Here are made-up elements, facts about them, and rows of numbers that follow some of those facts. Name the element behind each unnamed row.

Facts:
Φ: points at; ω: hangs directly under; η: is directly followed by; Σ: refers to
tutres (Φ betrum) (ω zupum) (η plutra) (Σ plutra)
mani (Φ grestum) (ω flomi)
muzel (Φ trefo dastol kleniras fliflam) (ω sufonal) (η pupi)
troga (ω zadru) (η graska)
geskun (ω ninu) (η tolanik)
skagren (ω posten) (η bafli)
muvu (ω zadru) (η traklur)
soson (ω seflakun) (η klubrak)
grepa (ω perir) (η traklis) (Σ fliflam)
brozo (Φ soson skagren)
baklos (ω flonamal) (η volipom)
plepam (Φ stegretuk baklos) (ω ninu) (η gade)
vogrum (Φ nuven saskur) (ω fiflin) (η noza) (Σ noza)
totram (Φ klakla mozu) (ω kitredras) (η pufla)
dabuker (Φ gegel klakla kise) (ω fliklum)
lugubo (Φ traklis drodrim) (ω grikle) (η rodrem) (Σ bito)
ninu (Φ bula stuplem) (ω gaflo) (η zupum)
tudrol (Φ trogul rubre muvu) (ω perir) (η saskur)
grudo (Φ bula skezen muplopun) (ω rodrem)
ritrin (ω plotin) (η goni)
flezutel (ω bula) (η flivol)
bafli (ω posten) (η trigavan)
ripludi (ω perir) (Σ traklis)
klubrak (ω seflakun) (η drovugrir)
dastol (ω niskogek) (η dugram) (Σ pagitos plupi)
drodrim (ω kleniras) (η skesi)
ratrun (ω klakla)
skopo (ω grikle) (η bito)
dugral (Φ mekel graska sumis) (ω muzel) (η traplizo) (Σ traplizo)
stizom (ω geram) (η gebrus) (Σ gekas)
plestem (ω flivol)
noza (ω fiflin)
grestum (ω flivol) (η maguzom)
flivol (Φ trefo pifam) (ω bula) (η kleniras)
trogul (ω nimen) (η festel) (Σ festel)
volipom (Φ fotril gade vaflu mutun) (ω flonamal) (η losok)
stegretuk (ω stinu)
stinu (ω brozo) (η seflakun)
trigavan (ω posten) (η mekel)
nifles (ω trefo)
nuplon (Φ plupi) (ω mezos)
gekas (ω geram) (η stizom)
graska (ω zadru) (η muvu) (Σ mino)
kize (Φ sufonal tridok) (ω klukles) (η skiklok)
podrik (ω gaflo) (η drostul) (Σ drovobrak)
vepus (ω kleniras) (η drodrim) (Σ lovum)
saskur (ω perir) (η ripludi)
tuklis (Φ bito mezos) (ω nimen) (η trogul)
flito (ω sumis) (η pibra)
fiflin (Φ gegel tevepe bula) (ω flomi) (η godige)
bivamin (ω perir) (η tudrol) (Σ saskur)
plutra (Φ ratrun ripludi) (ω zupum) (η goplin)
klukles (ω geram) (η koflu)
drovugrir (Φ sufonal perir) (ω seflakun) (Σ dremas)
veke (ω niskogek) (η kekatrus)
geram (Φ dastol drodrim)
brodre (ω grikle) (η plutraflo)
drostul (Φ tridok tolanik klukles muvu) (ω gaflo) (η ninu)
dremas (ω seflakun) (η lukek) (Σ lukek)
drovobrak (Φ brodre) (ω gaflo) (Σ podrik)
maguzom (Φ trefo) (ω flivol) (η plestem)
lovum (ω kleniras) (η vepus) (Σ drodrim)
tolanik (ω ninu) (η plepam) (Σ geskun flebroki)
skiklok (ω klukles) (Σ kize)
muplopun (ω flezutel)
kluskase (ω niskogek) (η nuven) (Σ veke plupi)
breplir (ω geram) (η klugros) (Σ gegel gekas)
pufla (ω kitredras) (Σ totram)
lagrom (Φ bretis flebroki) (ω grikle) (η nodren)
tuplel (ω ritrin) (η tridok)
flebroki (ω ninu)
plutraflo (ω grikle) (η skopo) (Σ lagrom)
fliflam (ω perir) (η dovom) (Σ bivamin)
fudrok (Φ grepa) (ω flito)
fotril (ω bitol)
nogro (ω stinu) (η stegretuk)
terubu (ω rodrem) (η rubre)
sketrefur (ω godige) (η skezen) (Σ vudratan)
klugros (ω geram) (η trutotel) (Σ gekas)
mutun (ω dugram)
fliklum (ω bula)
tratol (ω baklos)
tridok (ω ritrin)
gaflo (Φ geskun)
losok (Φ tridok terubu klakla baklos) (ω flonamal)
traklur (Φ pufla stizom) (ω zadru) (Σ graska troga)
mekel (ω posten)
breplika (Φ skezen) (ω kitredras) (η totram) (Σ totram)
nuven (ω niskogek) (η veke) (Σ pagitos kekatrus)
goni (ω plotin) (η tevepe) (Σ triguk)
pusevir (ω seflakun) (η soson) (Σ drovugrir)
buveflun (Φ skesi) (ω pupi)
bitol (ω sufonal) (η muzel)
bregam (ω kitredras) (η breplika)
trutotel (ω geram) (η klukles)
pifam (ω zadru) (η mino)
goplin (Φ bafli breplir plestem) (ω zupum) (Σ tutres)
bretis (ω pifam) (η tredanos)
loduflis (ω ninu) (η geskun)
vudratan (Φ ratrun) (ω godige) (Σ sketrefur)
triguk (ω plotin)
kise (ω losok) (η stuplem)
betrum (ω bula) (η fliklum)
posten (Φ traklis vaflu) (ω sumis) (η flito)
trefo (ω zadru) (η troga)
rodrem (ω grikle) (η lofan)
skigi (Φ ritrin) (ω volipom)
zubrim (Φ loduflis mezos nogro)
koflu (ω geram) (η gekas) (Σ gegel klugros)
zupum (Φ goni flezutel) (ω gaflo) (η drovobrak)
lofan (Φ troga) (ω grikle) (Σ nodren)
plisile (ω ninu) (η loduflis)
fodrak (ω drostul)
kekatrus (Φ dovom plestem) (ω niskogek) (η pagitos) (Σ dastol veke)
godige (Φ fliklum) (ω flomi) (η mani)
rubre (ω rodrem) (η grudo) (Σ grudo)
nimen (ω niskogek) (η plupi)
mozu (ω zubrim) (η vaflu)
pupi (ω sufonal) (η klakla)
kleniras (ω bula) (η betrum)
gibrun (Φ fodrak saskur pifam) (ω mozu)
lukek (Φ geskun kitredras) (ω seflakun) (η bravin) (Σ drovugrir)
tredanos (Φ nodren tridok pagitos sumis) (ω pifam) (Σ bretis)
stuplem (ω losok)
nodren (ω grikle) (η lugubo) (Σ plutraflo)
skesi (ω kleniras) (Σ drodrim)
seflakun (ω brozo)
festel (ω nimen) (Σ trogul tuklis)
dovom (ω perir) (η grepa)
mino (Φ klubrak bafli rubre muvu) (ω zadru) (η broga) (Σ troga)
pibra (Φ nimen) (ω sumis) (η skipa) (Σ skipa)
broga (Φ fliklum nifles klugros) (ω zadru) (η trefo) (Σ troga)
gebrus (Φ dremas muvu) (ω geram) (η gegel) (Σ koflu)
mezos (ω zubrim)
gegel (ω geram) (Σ gebrus)
bito (ω grikle) (η lagrom)
tapi (ω mani)
vaflu (ω zubrim) (η mezos)
klakla (ω sufonal)
fladrum (Φ breplir) (ω posten) (η skagren) (Σ skagren)
traplizo (Φ flezutel kleniras tuplel) (ω muzel)
plupi (ω niskogek) (η dastol) (Σ nuven kluskase)
skipa (ω sumis)
gade (ω ninu) (η flebroki) (Σ loduflis)
bravin (Φ fodrak seflakun) (ω seflakun) (η pusevir) (Σ dremas)
skezen (ω godige) (η vudratan) (Σ sketrefur vudratan)
traklis (ω perir) (η bivamin) (Σ dovom)
niskogek (Φ klukles)
tevepe (ω plotin) (η perir) (Σ goni)
dugram (ω niskogek) (η kluskase)
pagitos (ω niskogek)
perir (ω plotin) (η triguk)
skaskir (Φ nogro saskur) (ω stinu) (η nogro)

Known rows:
nuplon: [-2 -1  4 -2 -5  3 -1 -4 -5  1  3 -1  0 -2 -2  0  4  0 -1  4  2 -4 -4  3
  3  4  2 -2 -2  1  0 -4]
nifles: [ 2  0 -2  0 -5  4 -1 -5 -4  1  1  0 -4  0  3 -2  2 -1 -3  2  2 -4 -3  3
  6  2  0 -2  0  1 -2 -4]
trutotel: [ 2  0 -3  2 -4  5  0 -6 -4  0  1  0 -3  0  2 -1  2 -2 -2  1  3 -4 -4  4
  5  2  1 -1  0  2 -1 -5]
geram: [ 0 -2  5 -6 -7  0 -1 -1 -3  2  6 -3 -3 -1 -3 -1  1 -2 -1  2  2 -9 -1  2
  2  6 -1 -3 -5 -1  2 -2]
sumis: [ 2 -3 -1  0 -7  1 -2 -6 -6  2  0  1 -3  0  1 -3  1  0 -2  2  2 -6 -2  2
  6  3  0 -1  0 -3 -5 -1]
skipa: [  1  13  -5   4  -7   2 -14 -17 -11  14   2 -24 -11  -8   6  15   8  -1
 -34  -6  17 -19 -11  17   7  -5  13   3  16 -10   1  -3]
grikle: [ 3 -2 -2  0 -6  3 -2 -6 -4  1  0  1 -3  0  2 -3  1 -1 -4  2  3 -5 -4  2
  6  2  0 -2  0 -1 -3 -3]
nodren: [ 1  1 -2  2 -3  5  1 -7 -4 -1  0  1 -3  0  4 -1  3 -1 -1  0  5 -4 -4  4
  3  3  1  0  2  1  0 -6]
lagrom: [  0  12   5  -2  -1   4   4 -12 -15  -4   3   1  -3  -1   2   5   7  -1
  -2   3  10 -11  -4   5  -1   0   0  -3   6   2   8   1]
tuplel: [-2 -2 -6 -1 -1  4  1 -2 -6  1  1 -1 -5  4 -3  1  2 -2 -1  0 -1 -4 -4  6
  9  1 -5 -6 -1  0 -2 -9]
saskur: [-11  14  -4  -5   4  10  11 -10 -27 -13  -6  10  -2   2  -8   6   2   1
   1  -2 -12   3  -8   0  12  -2 -12 -10  -2  -3   6  -2]
niskogek: [-2 -2  7  0 -3  4 -1 -7 -5  1  4  3 -1 -4 -3 -1  6  2 -3  4  4 -3 -3  1
 -2  3  1 -1  0 -1 -1 -4]
bula: [  2  -4   1  -7 -16 -10  -8   0  -1   3  -1   3  -4  -1   4   0  -1  -4
   1   8   8 -11 -10  -3  15   6   2  -2   0   4   1  -4]
ninu: [ -7   1   6 -17 -13   1  -4 -10   0   3  -6  -5   4   0  -1  -5  -3   1
   0  11   6 -12  -1  13   7  12  10  -4  -9   4 -10   2]
muplopun: [  0  -2  -2  -2 -11  -4  -6   1  -2   2  -2   0  -6  -2   6   4  -2  -3
   1   4   8  -7 -11  -2  10   3   2  -2   1   7   5  -8]
vepus: [ -8  -9  -8  -1 -15  -3 -18   8  12   7  -4 -10  -5 -12   5   4  -5   1
 -14   0  -2   2 -19  -1  15  13   6   6  -5   1   4 -21]
seflakun: [  1  -6   0   0  -8   3  -2  -2 -10   5   8  -7   3  -1   8   0  -1  -4
   6  -9  -6   1  -7  14  10   0   7   4  -2   6   1   1]
breplika: [  0 -18   6   1 -10   1  -6   4  11   6   4  -1   1   3  -5  -5   5  -5
   2  11  -5   0  -4   0  12   5   7  -3 -14   2 -11 -12]

Name these rows:
No name comes twice in this set of rows, the named rows included.
[ -3  -1   1  -3 -10  -4  -4   8  -4   3   5 -10  -9  -5  -3  11  -7  -5
   2  -3   4  -8  -5  -5  -2   5   0  -6  -5   4  18  -4]	maguzom
[ -7  -6   6  -4  -7   6  -2   0  -3   3   9  -6   7  -4   4   2   2  -4
   8  -5 -11   4  -9  12  12   5   7   5 -10   6   4  -5]	lukek
[ -4  -1   3   3  -6   7   3  -1 -19  -2   4  -5   6  -2   4   6   7  -1
   0  -1  -9  10 -10   8   3  -1  13   0  -3   4   4   1]	skaskir
[-1 -5  6 -4 -8  1 -2 -2 -8  4  7 -4  3 -2  2  1  2 -2  4 -2 -2 -2 -6  9
  7  3  6  1 -4  3  1  0]	brozo
[ -2   4  10   3  -5   1   2 -13 -13   1  -1  -1  -2   2  -3   6   7  -1
   5   4  10 -10  -3   4   5  -4   2  -3  -1  -3   0   0]	totram
[  4   4  -2   3  -2   6   1  -8  -6   1   3  -3  -6   1   2   2   2  -4
  -3  -1   5 -10   0   2   2  -1  -1  -3   2   1   3  -3]	dastol
[  3 -19  -2   6  -6   4  -5   4   7   6   0  -1  -3   2  -1  -5   0  -4
   0   4  -6   4  -3   0  10   1   6  -4 -11   1 -12 -12]	pufla
[  0  -2  -1   2  -6   7   1  -3 -12   1   4  -5   2   0   8   2   3  -3
   2  -5  -5   4  -8  11   7  -1   8   1  -1   5   2  -1]	nogro
[  0  18   5  -3   1   7  12 -15 -20 -11   2  10  -1   0   3   0   9   2
   3   5   9  -9  -3   0  -4   3  -6  -3   7   4  12   5]	tuklis
[-1 -3  0  2 -6  5 -1 -4 -8  3  5 -6  2  0  8  1  1 -4  5 -6 -2  0 -7 12
  9  1  5  3 -1  5  1 -3]	stegretuk

Now the same elements, written a new way:
Some rows with their names:
pagitos: [ -1   6   1 -12   2  -8  -5  -7 -12  -2  15   3   6  -1  -4   2  -5  -6
   5   6   0   9   1  -7   5   2  -7  -3  -1   4  -8  -4  -2  -5   3  -4
  -4 -10  -7  -8   5]
lofan: [ 0 -8 10 19  2  3  6 -1  4  1 -1  5 -5  6 10  2 -9 10  5  0  7  6  6 -2
  1 -7  8  1 -5 -3 -6  7  0  2  0 -9 -8  4 10 -4 -3]
fudrok: [-1 -3  1 -1  2 -5  0  4 -3  6  3 -6 -2 -3 10 -3 -3  2 -7 -2 -4  3 -3 -8
 -4  0 -5 -1  4  1  4  6  7 -1  0 11  6  3  0  1 13]
plutraflo: [ -3  -4   2  10  -1   4   1  -3   7  -7  -3  10  -2  10   1   2  -4   8
  11   3  10   1   4   7   3  -5   6   0  -6  -5  -7  -2  -4   0   0 -12
  -8  -3   4  -4 -15]
drovugrir: [ 19 -23  20  36  17 -16  22  23  14 -20  -8 -20  23 -38   9  11  -6  35
  -1  -2   1 -10  -7 -10   3 -24  38   0  -8  18 -17  -6  33  26  -5  -6
   4  39 -11  -2 -31]
ratrun: [ -1   3  -6 -10   0  -4  -2   3  -1  -1   3  -4   2   0  -1  -2   2  -2
  -1   0  -1  -5  -4   0  -1   3  -5  -2   2  -1   4   0   2  -4  -1   6
   9  -4  -7   3   4]
niskogek: [-1  0  2 -3  2 -7  4  1 -7  3 10  0 -3 -6 10 -2 -2  2 -5 -4 -8 12 -2 -6
  2 -2 -6 -2  1  6 -3  6  3  0 -2 13  2  3  1  3 14]
dremas: [ 17 -13  14  22  12 -14  17  20  18 -25  -7 -15  23 -32   0  10  -3  26
   5  -2   3 -16  -5  -2   3 -21  35  -6 -11  14 -17 -12  26  20  -7  -7
   5  25 -16  -2 -41]
ripludi: [  3  -6   3   3  -6  13   5  -3   7   0  -2  15   4   7   0   5  10  -1
  11   1   7  -9   0   9   2   1  20   5  -7  -4   0  -6  -3  -3  14 -18
  -7   1   7 -11 -15]
mino: [-1 -2 16 18 -3  7  6  3 14  2 -9 13 -9 12 12  0 -9 11  4 -3  3 11 13  4
  1 -7  8 -2 -8 -9 -6  5 -3  5  2 -1 -6 -3 15 -3 -7]
dugram: [ -2   3  -7 -12   1  -7   0  -3  -5  -5  11   2   1  -4   1   0   2  -2
   3  -1  -3   3  -5   2   4  -2  -8  -3   0   4  -5   1  -1  -5  -4   6
   2  -3  -7   4   4]
muvu: [  0  12   1 -17  -5  -5  -1   7   1  -2   9   3   1  -5   5  -2   4  -4
  -4  -7 -10   2   3  -1  -1   1  -3  -9  -2  -2   1  -4  -1   1   1  15
   6  -7  -5   4   2]
zupum: [ -2  -4   5   1  -1   2  -3  -1  -7  11  -6 -15   7  -6  -3  -2  -4  -3
 -14  -4  -3   3   3  -6  -3  -2  -8  -4   2  -3   5   2  -7   2   2  12
   8   9   3   2  12]
seflakun: [  3  10  -3  -3   6  -7  -2  -4  -3   0  -2  -9  -9  -8  -8  -3   1 -10
   2   6  -8 -11  -3  -3  -7   0   0   3   6   9  -4  -4  16   6  -7  13
   4  -7  -9   4  -4]
tutres: [ -3 -10  13  21  -1  12   2  -5   2   6 -13  -5   4   4   1   2 -12   5
  -2   0   8   5  11  -1   0  -7   5  -1  -7  -9  -4   0 -11   5   4  -6
  -4  11  14  -4  -6]
bregam: [  0   4  -6 -11   0  -3  -2  -1  -3  -1   4  -1   2  -3  -4  -1   4  -5
   0   0  -3  -2  -4   2   0   1  -5  -1   2   3   1  -2   0  -3  -1   6
   5  -3  -6   3   3]
bravin: [ 11 -11  16  30  13  -7  14   7  11  -8  -8 -13   3 -19   5   6 -10  15
   3   1   3  -5   0  -7  -1 -17  24   2  -3  15 -13  -2  25  19  -7  -2
  -4  19  -4  -3 -21]
losok: [ -2  -2  -1   1   1  -5   1   8  -8   6   0  -3  -3  -2  10  -2   3   7
 -12   4 -11   5  -5 -11  -4   8  -8   6   7   0   4   3   5   3   2   8
   3   5   2   3  17]

Rows to name:
No name comes twice in this set of rows, the named rows included.
[-2  1 -4 -8 -2 -1 -2 -3  1  0 -1  3  0  2 -3 -2  3 -1  3  2 -2  0 -4  5
  0  1 -6  1  1  0 -1 -1 -1 -3 -1  5  6 -6 -2  4  2]	troga
[ -4  -4   3  14  -2   6   1  -4  11  -7 -10  12  -4  14   2   2  -4  10
  11   6  10  -1   5   9   2  -1   5   3  -6  -8  -6  -2  -4   0   2 -13
  -7  -5   7  -3 -15]	graska
[ -3  -2   5   0  -2   5  -1  -5 -12  13  -6 -15  11  -9  -4  -1  -3  -7
 -14  -2  -6   4   3  -6  -2  -2  -8  -1   1  -2   0  -2 -10   4   5  12
   7  13   7   4  12]	plepam
[ -6  -9   9  18   4   4   3   1  11   1  -6  -1  -7   7  13   5 -12   5
   2   3   8   7   3  -3  -1  -4   3   0   2   3   4  -2   4   6  -2  -3
  -9   5   5  -1  -3]	vogrum
[ -1  -6  15  18  -2  12   3  -2   6   6 -10  -7   6   3   1   2 -13   2
  -3  -5   7   4  14  -1   0 -10   6  -5  -9 -10  -5   2 -12   4   4  -3
  -1   9  13  -3  -5]	goplin
[  1  -4  25  17   6  -3  -4  -7  -6   3  12   7   6  14   4   6 -27   2
  11  11  16  24  22 -19   7  -3   9  -5  -9  -6 -11   1  -4  -2   8 -30
 -19 -14   4 -28   0]	kekatrus
[ -5  -6   6  14  -4  13  -2  -8   7  -2 -16   4   4  11  -8   3  -6   5
   7   5  10  -1   9  10   2  -4   3  -1  -8 -12  -6  -6 -14   3   4 -11
  -5   0  11  -3 -18]	podrik
[ -4  -1  16   9   4  -1  -9 -10  -3  -6  10  10   7  16  -4  10 -25  -2
  17  17  19  19  18 -12   7   0   5  -5  -7  -3  -9 -11  -6  -3   7 -34
 -22 -20  -3 -26 -11]	nuven
[ -2  -3   3   2  -1   6  -2  -3  -8  13  -8 -20  11  -5  -6  -3  -6  -5
 -14  -3  -2   0   3  -7  -2  -2  -8  -2   0  -8   3   4 -10   1   4   9
  15  12   4   5  15]	ninu
[ -4   3  -7  -6  -5   3   0  -8   4   3  -9  10  -8   7  -4  -5   8  -1
   5   2  -5   1  -6  16   0  -1 -10   4   1   0  -4   2  -1  -3  -2  15
   8  -7   4  11   1]	gekas
[ 11  -6   8  20  10  -8  10   6  10 -15  -8  -8   7 -17  -4   6  -4  14
   8   3   4 -13  -2   0  -1 -14  24   1  -6  10 -15  -7  20  14  -5  -6
   0  12  -8  -2 -31]	pusevir
[  7   4   8 -13  -7   4   6   6  -1  13   9   6   1 -10  10   0  12 -11
  -5 -10 -12   1  -1  -2  -1   2  12  -1  -2   2   5  -1   4  -1  14  11
   2   4   5  -5  10]	tudrol
[ 1 -3 -2  2  3 -5  2  7 -4  7  1 -9  0  0  7 -4 -2  3 -9 -1 -3  0 -4 -9
 -2  3 -4  2  4 -3  6 10  5 -3  0  6 10  3 -2  3 17]	fiflin

Now the same elements, written a new way:
Some rows with their names:
ratrun: [ 7  3 -6  2  1  1 -1 -2  2  0  5 -1  2 -6 -1  3 -2 -1  2  1  1  0  3 -2
  8 -5 -2 -1  1 -1]
muzel: [ -1  -3  -7 -10   2  -6  -2   1  11  -1   4   0  10   5   1   2  -1 -14
  -7 -13   8   2  12   0  11   1  -1  10  -2   2]
grestum: [ 4 -5 -3  8 -5  0  2  3  7 -2  7 -2  7 -1 -4  1 -3 -7  5  2  5 -3  3  2
  7  1 -1 -2  6 -6]
tolanik: [ -1   0   6  12   3  10   7   2  -8   0 -10   5  -7   7   1  -2  13  17
   5   1  -4  -1  -5   2 -13  -8  15 -11  -4  -2]
dovom: [ -3  -5  -1   1   2  11   4 -13  -7  -2  -1  -2  -1 -12   5   0   3  -7
  -1   6   5  -1   0  -2   8 -10  -2   7  -1   4]
skesi: [-11  -3  11   9  -3   2   1   1  -8   3   0   4  -4  12  -6  -6   0   7
   2   7  -1   0 -10   7 -13  13   5  -3   6 -11]
zupum: [  6  -2  -9   3   5  -3   4   0  12  -1   1   0   8   8   1   1   5  -8
  -1 -10   3   0  11  -2  10 -10  -1  10  -2   3]
ninu: [ 15   2  -8  10   2  -8   7   4  11  -5  -4  -1   7   5   3   0   5  -8
   0  -6  -5   1   3  -3   9 -10  -9  11   0   7]
terubu: [  9   2  -3   3  -7   2  -4   7   6  -7   1  -7   4  -8   2   4   3   0
   1  -1   3   1   1  -1   9  -3   0 -13  -4   3]
kitredras: [ 6  0 -8  1  1 -1  0 -4  8  3  3  2  2  0 -1  6 -3 -9 -1 -1 -1  5  2 -5
  7 -2 -9  6  1  4]
goni: [-14   2  10   3   3   9  -1 -10 -16   6  -2   0  -7   6   2  -6   8   8
  -5   7   1   4  -8   6 -12   8   8   3  -5  -7]
drovugrir: [-37 -12  -3 -14 -14  -5   1   3 -20  -3 -24 -24   3 -14  14   4   1  -4
  17   8  -3  33 -13 -24 -36  -3  15   9  16  -5]
tapi: [ 7  0 -4 -1  0 -2 -2  1  3 -4  4 -3  3 -5 -1  2 -1 -4  2 -1  1 -3  4 -1
  7 -5 -2 -1  1  2]
fliklum: [  4  -4  -8   8  -4  -1   3  -2  11   3   5   3   4   5  -6   6  -6 -12
   2   1   1   5  -1  -1   7   3  -7   5   6   0]
baklos: [ 7  2 -9  4 -5  3 -1  2 10 -1 -4 -1  1  0  1  9 -1 -8 -2 -2  0  9  0 -3
  8 -1 -6 -5 -3  7]
tridok: [  2  -3  -5   6  -8  15   2  -1   0  -4  -6  -8   0 -13   7   5   5  -2
  -2   6   6   4  -2   0  10  -7   3  -8  -8   4]
lugubo: [-10   0  11  -7   5   1  -6  -1  -8   2   3  -3  -2   9  -3 -10   7  10
  -3  -3   2  -1   0   3 -14   9   7   1   2  -6]
traklur: [-12   2  14  -1   4  -2  -4   0 -13   0  -3   3  -8  10  -1  -8   2   9
  -3   1  -6  -4  -6   2 -14   7   1  -1   2  -2]

Which element is each row?
No name comes twice in this set of rows, the named rows included.
[-34 -10  -3  -9 -12   3   2  -2 -21   2 -22 -18  -3 -13  10   6  -1  -2
  18  12  -6  32 -12 -24 -37  -7  17   4  14  -6]	dremas
[ 1 -2 -4 -7  0 -4 -3  2  5 -3  6 -6  7 -2  0 -2  1 -6 -2 -8  9 -5 11  1
 11 -2  2  4 -1 -2]	traplizo
[-2 -1 -6  0  2  9  0 -9  0  0  5 -6  4 -7  4  0  4 -7 -4  2  9  3  4  1
 12 -5  4  6 -6 -4]	tuplel
[ 9 -2 -8  3  4 -5  5 -1 10  0 -2  2  4  4  0  2  0 -9  1 -7 -2  0  6 -5
  8 -9 -7 10  2  5]	gaflo
[-17   3  10   3   5  15  -1 -18 -18   7  -1  -5 -10   6   0  -9  13   8
  -8  10   3   7 -10   5 -12   6   7   7  -4  -8]	traklis
[  2   2 -11  -2   0  -5   0   0   7   5   5   7   3   1   2  10  -6 -14
  -4  -2   4   2   5   3   9   1   2   2  -7  -1]	pifam
[ -1   2 -10  -4  -1  -3   1   3  15   6  -2  -2   6  -3  -1   2  -9  -8
   0  -2  -2   2   6  -6  10  -3  -8   9   0   5]	stinu
[ -1   4  -9   0  -2  -2   0   3  13   4   2  -9   3 -12   0  -2  -7   2
   4   4  -1  -2   8  -5   9  -9  -2   3   0  -3]	soson
[ 3 -8 -3  8 -6  5  4  2  5 -1  4  3  3 -2 -5  3 -5 -5  7  2  6 -3  3  0
  6 -4  2 -5  7 -3]	plestem
[-22   1  13   1   5  12   0 -15 -19   7  -2  -2 -10   6   5  -9  11   6
  -9   9   3   5 -10   8 -11   8  12   6  -9 -10]	fliflam

